What each symbol does to the elements:
state | θ χ φ ε σ
nen | zil lav mot mus taf
raz | nub zal zaz vev res
zak | pak zos nuv bag dit
viz | nus ruv fip fop pom
vek | por vum nus mok bur
saz | lav lak vun nug lok
dit | kop bot bis nuv fef
ral | non mif feg sol viv
res | fof pir nos zaz lol
bot | leb nuv dit zak fuf
mur | raz lol non gof paf
giv | ral nul lon siv bak
les | nuv vur zis fef sot
lav | lup mus nen gur goz
rit | kek zil mor lup gur
fof | zis ber zab ved zal
pak | fop pim ser pom kop
mot | rit nen goz lav nug
nul | mif siv giv lur mag
bis | rer dit fuf bot vur
fep | lak lem bim lim kug
mus | dev gur lav gev mot
bag | pom rer zos kop nuv
dol | fuf sot nub riv ber
zis | bot les riv vur dol
paf | res lam tav non sol
mag | lun lon bak giv nez
riv | dit zis sot les nub
tav | nos paf biv lam mif
lil | fep fil ziv por mok
zos | pim bag zak rer bot
sot | bis riv dol zis ved
feg | lam ral lun mif lur
bak | viv mag kek lon muz
siv | sol lur nul viv lon
kek | lur bak nez mag bef
lun | paf feg viv ral siv
kul | lil nus bur vek per
ros | sed bur per kul ruv
vur | zak fef les fuf riv
zaz | ved raz pir zal nos
ser | ruv pak leb pim rer
vum | nef mok vek sed kul
ziv | bim lil sed fil vum
gur | bef gev mus mor nen
lem | nug lim fep lok mev
lol | zal gof mur nos lam
gev | muz mor gur rit lav
fuf | bag bis fef dit les
mev | vun bim kug fep por
lur | biv viv siv lun giv
lon | feg giv mag nul kek
lak | mus nug saz taf sig
ved | vur nub ber dol zab
mor | nez rit gev zil mus
vev | sot zab zal fof zaz
pom | ros diz pim fip ser
nuv | ser zak bot zos bis
sig | mot vun lok saz lem
fil | lem por lil nef sed
zab | riv fof vev ber raz
nus | fil vek kul vum ros
non | zaz mur lam lol tav
lok | goz sig lim vun fep
fef | zos fuf vur bis zis
nug | gur taf lak goz vun
bur | ziv kul ros nus fop
per | mok ros fop bur viz
bim | saz fep mev lem nef
nos | zab res gof pir mur
kop | fip leb rer ser zos
goz | mor mot taf nen lak
ber | les ved fof nub vev
nub | fef dol ved sot fof
rer | diz kop bag leb zak
leb | viz ser kop pak bag
muz | nul nez bef kek lup
ruv | vek fop viz per diz
sol | lol biv mif tav feg
lup | mag dev zil bef mor
pim | per pom pak diz leb
kug | sig mev nef bim fil
zil | bak lup rit dev gev
lim | taf lok lem sig bim
zal | dol vev raz zab pir
diz | bur fip pom viz pak
nez | siv kek muz bak dev
por | lim nef fil kug ziv
pir | ber zaz res raz gof
nef | lok kug por mev lil
mok | kug sed vum ziv nus
bef | giv muz dev nez zil
mif | mur sol ral biv lun
fip | kul viz diz ruv pim
viv | tav lun lur feg nul
vun | nen saz sig lak lim
taf | gev goz nug mot saz
sed | mev ziv mok lil vek
fop | vum per ruv ros fip
lam | pir non paf mur biv
gof | vev nos lol res non
dev | lon bef lup muz rit
biv | gof tav sol paf ral

The rows follow the links: the fewer symbols apart two elements are, the more alike their rows tend to be.

Each row is also shifted at random along 7 hidden directions that mean nothing.

Each row, then its element:
[ 12   9 -21   3  14  -3   7  20  -2  -7 -10  34  37   4  51   2  20  -4  23 -18  19   0 -23   9  12 -25  15  -6 -16  21   1  40   4 -34  -8   2  29 -21  34  11 -44   6] | biv
[ 37   5  -2  10   1   1  -7  10  -6  16 -11   2  -3 -14  -1   4 -13   3   4 -15   0  -8   5 -20  10   7  13   5  23 -11 -12 -10  -1  14 -11  -1   2  10   8  -2   7  21] | kek
[ 20  -3  -3  15  -6 -10  -5  10  -7   1   6  14  13 -19  16  -5 -15   4  15 -22   9  10   1   2  17 -14   1  29   2   6  -6  13 -19   0 -15  -7  19   9  18   3 -13  11] | siv
[-26  -3   2   7   3  -6  14 -14  -4  -8   8   3   0   4  -5 -23  -1  -6  -9  -1  -4  -1   2  -6  -2  -9  -2  -5  -8 -10  -2 -14   3   5  -1   2 -17   4  -6 -18  -4  -5] | fil
[ 11 -18  -6   3   7  -1 -15 -16   0  18  10   5  -4   0  -7  12  -8  -2  -5  23  -2  -7   2 -12   5   5  14  -3  -7 -22  -2  -9   4   5 -10  -1  -7  18  -7  -3  11  14] | zil
[-36  10 -10  12   9  -1   0   8   6 -18   2   8  15  10   3 -20  -9 -15  -2  -7   8  10  -5  -4  10  -1 -11   7 -10   2   9  11 -10  -6  -1  12   2  -3 -14   4 -26 -12] | lem
[  7  -6  20 -10 -15   8 -16 -12 -11  19  -5 -19  -5  -9 -17   4   7   0  -7  29   1  -5   3   0  -7 -10   0  -9  -4  -4   9  -7  10   2  -9  -6 -18   6 -12   4  33   6] | mur
[ 34   3   0  10 -12  -5 -13   7  -2   8   6  -8 -14  -4 -15  -5 -24   4   6 -14   3   7  11  -5  13  -4  -4  26   3  -7   2 -10 -15  11 -11  -8   5  19 -23  11   2  13] | giv
[ -2   8   3  -8  -8  -8  19 -10   0  -7  17   0  -9  16 -14 -15  -2   0 -13 -13 -16 -15   5   5  -7   0  -1  -4  -2   0  -3 -23  20   8  11  -3 -30   0 -31 -15   5   0] | bur
[ 31  17   6 -15  -1  17 -17  12   4  15 -27 -32 -20   0 -23  21   3   1  -6  22   1  -5   2  -7  -5   9  -4 -21  13   0  13  -8   9   4   3  -1   2  -2 -31  21  21   8] | lol
[ -8  -1  -7  -8   3   2   0   7  -1   2 -26 -12 -13  10  -2  26  41  19  16   8  17   2   5   6 -15  11   9 -21  11   4   0   3  -6 -14   7   5  12  -5  25  12   2  -2] | ved
[  8  20 -14   8  14  19  -5  25   9   4 -35  -1  12 -31 -26  22   9 -10   6   4   3  -8  -2 -23   7  30   9 -26  51  -2  -4 -10  -2  12  -1   9  12  -9  -2   7   9   8] | gev
[ 19   3  11 -11   4   3  11  18 -17   9  -2   8  -1  -7  38  13 -15  16 -18 -17  -9 -10  -7   5  -8  -2   1  20   0   8   3  17   7   6   6  -4  -4 -15  -1  -3   0   3] | sot
[  5  10   2   8   1   1  13  -3   0  -2 -12  -7  -3  -3 -12 -19  -1  -6 -10  -8  -6  -3   7 -18   4  10   0 -11  17 -12 -14 -25   4  17   0   8 -18   3  -1 -17   4   0] | kug
[ 39  16  10   6 -19   4   7  21 -16   6  -7   6  18 -19   2 -18  -5  -4   1 -30   1 -10   0  -2  12 -14   1  14  16  11  -3  -3   5   6 -12  -6 -14 -10 -12   0   6  10] | ral
[-12  -5  26   1 -16   9   2  -2  -3  -4  14 -14 -12 -15 -12 -17 -26  -2  -9  -5 -15  10   1   8 -14  -9 -24  20  -4   6  10  -3 -11  16   2 -15   3  -7 -12  -3  17 -21] | zak
[ 13  19   5  -6 -13  13 -12   7   2   6 -15 -26 -11  11 -35  -9  21   6   9  -3  11  -4   4  -2  -8  -5  -4 -15   7   7  18 -14   8   3  -2  -4   0  -8 -29  25  13   1] | nos
[-12 -11  -4  13 -10  -9 -15   1   7 -12  10  -2   8 -26 -15   2  -2   2  28   6  19  33   3  18  11 -23 -18  23 -10  15  14  14 -40  -8 -15 -13  43  13   8  23 -12  -7] | mif
[ -9  -4  11  -6  -2  11  11   5  -8  -1  -5  -4  -8   4   8   0   1  -3  -6   2  -7   0  -5   8 -16  -7  -8  -4 -10   0   8   5   1  -6   7  -8  -5 -18  -4  -4   5 -16] | dit
[ 16  15  12  -2  -4  15  16  15   2  -4 -15  -5   0  -9   7 -11  -3  -3  -1 -25 -12  -4  -5  -4 -12   4  -6  -7  20  11  -8  -2   6   8  10  -4   7 -24  16  -7   4 -13] | zos
[ 15  10  23  -5  -8  14   8   6   0   3 -11 -13  -7 -14   1  -6 -14  -5 -11 -12 -20  -7  -2  -5 -11  11  -8  -3  22   6 -10  -5   8  15  10  -3  -6 -15  11 -12  21  -9] | rer
[ 19  -1  11  -2 -30  -4  25  -3 -16  -4  14   2  -5  25 -11 -39  33  17   8 -43   3 -14  12  14 -14 -23   4   5 -11   1  -1 -26  14   4  -3 -11 -29 -15  -9  -9   6 -11] | zis
[  2 -15 -11  11   6  -3 -18 -10   3  10   2   2  -8  -1  -8  12  -1   3  13  13  10   4   4 -10   6   3  12  -2  -2 -17  -3  -5 -11  -2 -12  -3  13  20  12   4   1  13] | muz
[ 19   4 -10   5 -10  -5   3  -3   5  -9   5  11  19  11   4 -23  33   7  31 -23  20   3  -5  11   4 -30   8  -7 -15  17   5   5   3 -15 -13  -7  24 -10  23  13 -21  -1] | non
[-26   0  -2  -6   4  14   2   8   7 -11 -15 -15 -20  17 -12  11  14  -7   9  17   5  14  -2  12 -18   1 -15 -18 -11   2  16   4 -11 -18  12  -5  15 -14 -13  13  -5 -25] | bot
[ -9  11   4   8  -8   9 -10  23 -16   6 -18   0  10 -16  -4   6  -3 -13   4  -2   9  -1   0  -3   7  -5  -3   8  13   3   8  11  -9  -8  -8  -2  -9  -3 -15   9   6   9] | lur
[ 13 -11  12  -7 -14   6   8  -5  -2   3 -11 -25 -30  -2 -30   9  18  12   3  12  -1   7  15   7 -18   7  -9 -11   7  -9  -3 -26 -10   7   6  -8  -4   0  -2  -2  26 -15] | fef
[ 20  -5  -8  14  -4  -5 -10  -3   0   7  11   4  -4   2 -12 -11  -8   5  14 -16   6   0   6  -9  10  -8   7  12   0 -11  -1 -11  -7   8 -14  -7   7  15  -4   4  -4  13] | nez
[ 39   0   4 -15   9   8  16  12  -3   7 -13  -2 -17   4  28  19 -11   8 -15   0 -12  -4  -6   3 -10   8  -1  -3  -1  -3  -5   4   7   1  12  -3   3 -12   2  -5   1  -4] | fuf
[-41  17  21  -6  -8   9  10   9 -13  -4  -5  -2   8 -23 -12   0  -9 -12 -20  -4 -21 -17  -1  -3 -11  12  -8  -2  30  13   0  -2  13  10  14   1 -34 -16 -16 -15  25  -2] | fop
[  6 -16  -3   1   3  -9   0 -23   2   5   0   3   4   9   8  -2  10  -7 -11  22   0  -1   7 -10  10  15  11  -9  -4 -21 -25 -10   6  -1  -3  19 -25  16  27 -21   5   4] | lok
[ -7  -9 -13  -4  19   9 -21  -1   4  16  -9  -1  -8   6 -10  31  -4 -12  -7  42   1  -7  -4 -13   2  17  10 -19  -4 -23   9  -1   7  -8  -1   5  -8  10 -27   8   9  12] | rit

Complete each set of four: the symbols that take the first to the second take the third to the fourth, perhaps in another order.
Answers are names.
[-18  -8  -7  -9   6 -13  -4 -17  21 -14  19  -6 -16  20   2  13  -9   4   4  13  -6  13   1  17  -5   8 -10   4 -18   6  -1   8  -6 -10  17   1  18  11   7   5 -12  -8]
: [-49 -24   6   4  -2 -14   5 -31   1 -10  21  -6 -11 -13 -25   0  -3   2  -4  26  -6  15   9   7  -8  -6 -10   0 -10  -8   1 -15 -15   6   1  -7  -3  21   0 -15  11 -10]
:: [-32   0   4 -12  18   6   0   3   0  -3  -5  13  11  10  48  17 -10 -14 -10  12 -12  -5 -20   4 -11   5   2  -8 -10  10  -2  39  12 -22  15   7   2 -18  30  -8 -11  -6]
: ros

[  5   5   1  -8   2  11  15  12   0  -6 -12  -4 -12  17   6   0  11  -1   2  -5  -1   0  -5   8 -15  -4  -5 -12  -8   2   5   2   2  -9  10  -4   4 -20  -5   3  -7 -18]
: [ 17  -5  21  -5 -20   8  18  -7  -9   3   3  -8 -11   1  -8 -20   7   3  -5 -12 -12  -8   6   4 -16  -8  -4  -3   1  -4  -7 -20   9  11   2 -10 -20 -12   5 -17  22 -14]
:: [-18 -28  13 -13   7   2   1 -18  -8   6  15   4 -10  14  34   9 -14  -4 -15  29 -11   4 -10  14 -15 -12  -4   4 -40  -9   5  21   5 -14   6  -6  -7  -2  11 -12   3 -13]
: zak

[  1   0  -3   4   0   5 -10   1   7   3   5   1  11 -16 -25   3  -9 -10  -9  13  -4  -3   3  -7  11  15  -3   3  13  -6   1 -10  -1  13  -5   5  -9   5 -25   2  12   1]
: [ -6 -14 -21   4  15  -2 -12  -7  16  -1   0   9  11  -8  -9  23  10  -6   9  30   8   8  -2  -4  10  17   7 -13   4  -9  -4   1  -9  -6  -4   8  16  11  11   6  -6   1]
:: [ 18  15  -4  -3   3  -7  26   2   5  -8  -3   3  -2  -6  -3  -3   1   6  -6 -22 -15 -12   2  -4  -2  12   5 -12  25   5 -18 -21  14  14  13   2  -8  -4   3 -17   0   4]
: nus

[ -5   1  -7  -4   2 -12  10 -10  15 -14  12  -4 -11   0 -13   6  -3   9   2  -1 -10   6   6   8  -3  10  -6  -2   6   6  -8 -13  -4   6  14  -1  10   8   1  -6  -3  -4]
: [ 31  23  -5 -21  14   1  21   9  -2   4   2   2 -18  30  12   5 -25  -4 -35  -5 -24 -27  -5  -6  -2  12   3 -10  -4  -8   1 -13  38   5  22   4 -36  -6 -60 -12  -4  11]
:: [ 29 -17  12   2 -22 -10  -5 -16  -9   8  16   0   6 -12  -5 -12   2   5   7   4   5   6   8  11   9 -24   0  15 -14   0  -4  -6  -6   1 -16 -11  -5  14   8  -3  12   6]
: paf

[ 18  -1  -5   9 -10  -3  -7   8  -5   6 -13  -4  -3  -4 -13   4  11  -1  17  -4  14   5  10  -3  10  -2   4   3  10  -6  -7  -6 -12  -6 -11   0  -1  11   5   6   3  11]
: [ 35   7 -13   2  -6  -6  -1  12   0   0  -2   5   0  20   5  -4   5  -1  15 -12  14   3   2   6  13 -13   3   7 -14   2   3   3  -1 -16  -7  -2   3   3 -18  14 -19   9]
:: [ 33   1 -14   2   9  -5  -3   1  16  -3  12  13  13  -6   5   2 -16  -2  -7  -1  -4   0  -1  -5  20  14   2  11   4  -3 -10  -3   0  10  -2   8   8   8  -6   0 -11   4]
: lav

[ -7  -8   8  10   2   1 -12  -1 -15  14  25  19  15 -16  11 -12 -36  -5 -12  -9  -9 -11  -6 -11   9 -15   5  28 -10  -8  10   9   3  14 -16 -10 -10   7 -18  -5   4  14]
: [ 29 -12 -14   4  -1 -13 -16  -4   6   6  10  -4 -19  16  -1   9 -12   6  13   6  12  16   9   5  14  -6   0  17 -22 -12   1   0 -17  -9  -8  -4  15  26 -11  15 -12  12]
:: [-15  13   1  -4   2  -1   3   5  14 -15   7  -3  -2   5   2  -1 -13  -3   1 -14 -11   4  -4   8  -5   8 -11   5   7  18   0  10   0  -1  17   0  13  -8   0   5  -9  -9]
: nus

[  5  19 -10   8  12   2   7  11  12 -11 -11  -6  -5   3  -5 -12 -17  -7  -8 -11  -1   8   1 -13  10  11  -9  -1   9  -4  -2  -9  -5  11   5  10   8   1 -16   1 -18  -4]
: [  3   5  -4  10  -2  -1   4  -5   9  -5 -15 -12  -1  -4 -24 -14  12  -7   0   0   4   6  12 -15   8  19  -1 -12  21 -11 -18 -24  -6  11  -1  15 -10   8  12  -9   5  -5]
:: [-17 -18  -8   2   4 -12  -2  -1   6 -13   7   1  -7  -7  10  18  12  27  22  -2  16  26   3  22  -7  -6  -8  17 -12  14   8  19 -34  -7   1  -7  49   5  33  17 -18 -13]
: zis

[ 29   2   5  -8   0   6  17  14  -5   2 -13  -5 -13  -6  10  11   2  14  -4 -11  -5   0   1   5 -11   5  -3   0  10   3  -4  -4  -3   6   8  -5   8 -12   5  -2   4  -7]
: [-38 -11   0  -1   3   8   0  -4  11 -13 -10 -12 -13   8  -9  10  20  -6  18  21   7  20  -3  13 -18   0 -12 -19 -11   3   7   9 -18 -19   8  -3  24  -9  21   8  -4 -26]
:: [  6  10   1  16 -16  -3   8   3   3  -9   6  10  28 -15 -18 -37   8  -7   3 -29   1  -4   7  -9  14   6   0  10  22   5 -15 -18  -1  18  -9  10 -16  -5   7 -11   1  -5]
: lav

[ 13  -7  -1  -4  -7  -5  -3  -3 -12   6   5  13  13  14  18  -3  13  -6   6   8  10  -4  -6  10   7 -25   8   0 -28   0   5  14  10 -23 -11  -2 -13  -1  -4   3  -8   8]
: [  9  13  -1  -4  -3   9  -5   9  -1   3 -23  -6   9  -2  -6   2  29  -1  15   2  13  -5  -6  -1  -3  -9   7 -23   8  10   6   4   8 -11  -5   0   9 -14   9  14   2   4]
:: [-11   6  16  -2 -15   8  11  18 -18  -2  -4  -3  -1 -13  -5  -6   5  12  -2 -22  -1  -4   3   9 -13  -7  -9  14  10  12  11  -1  -6   9   2  -9  -7 -17 -12   2  11 -11]
: bis

[  9  -8  17  -9 -12  10  18   0 -17   8 -11  -4  -8  -1   3  -1  17   2  -9   0  -9 -11   2   3 -18  -2   2 -12   3  -6  -7 -11  10   1   5  -5 -24 -16   7 -17  21  -9]
: [ -8 -15  16 -12   2  -1 -12 -18  10   2  18 -15 -22   1  12  12 -37  -1 -17  25 -19  13  -2  10  -9   6 -17  16 -19  -1   2  12  -6   4  11  -5   9  11   4  -3  11  -9]
:: [ 32   1 -15   4   2 -12   3  -9  17  -6   8   3   2  21  -1 -17   2  -2  -1  -7   3   3   7  -6  19  12   3   2  -5 -10 -17 -15   2   4   0  14  -4  12   2  -5 -15   0]
: mus

[ 13  -3  -2   1  -3  -1  -8   8  -7   7 -14   0   4 -12   5  18   4  -5   9  14  11   7   1   3   9  -4   2   1   1   1  -1  11 -11 -14  -9   0   4   6   5   7   1   9]
: [  0  -7  16  -3 -18  11 -14  -9  -6  15 -27 -27  -5 -25 -39  16  33  -3   9  36  10   2  10  -3  -7   2   1 -27  22  -3  -2 -16  -4   0 -10  -2  -9   6  11   4  41   3]
:: [-14  17  22  -2 -16   3   8   6  -5 -10  23   6  11  -1   9 -34 -27  -7 -12 -39 -23 -10  -6   7  -6  -9 -13  25   2  21   4   8  13  12   8  -7 -15 -19 -12  -9   2  -9]
: per

[ 21  -8   2  -4  -5  -9  17   1 -10   1   6  15   5   4  33  -3  18  26   6 -29   3  -6  -1  11  -7 -11  11  12  -5   9  -9   8   3  -1  -1  -3   7  -9  36  -6  -9   0]
: [-22 -15   6  -5   5  -2 -23  -7   5   5  -8 -21 -16 -20  -5  36   4  23   8  29  11  22   4   7  -9   8  -7   6   3   6   9  17 -27   1   1  -3  39  15  28  20  11   0]
:: [ 40   9   1  -5  -4  -3  -4   1   6   4   4  -6  -6  11   9  -8   4  24   8 -23   6  -3  -1   3  -1 -10   5   6  -4  11   4   0   8   7  -2  -4  21  -1   8  16  -7   7]
: mur

[ -4 -18  11  -8  -1 -15  12 -30  -3   2  22  -2 -11 -13  -2   6 -15   7 -20  15 -22  -4   8   3  -5   6   1   3   0  -9 -16 -18   6  15   7  -4 -21  19   6 -27  20   4]
: [ -1   3  -8  -5  12 -12   7  -2  17 -14  13   1  -7  -8   9  17 -26   9  -4  -3 -14  11  -2   9   2  13 -10  11   5  13  -4   6  -8   6  16  -2  27   7   3  -1 -13  -2]
:: [ -4  -6  -5  10  -2  -1   1  -6   2  -1   0  15  29 -21  -6  -6  14  -9   1   2   2  -4   2  -8  12  12   9  -3  19  -2 -19  -5  -1   6  -9  12 -12   1  25 -13   7  -1]
: saz

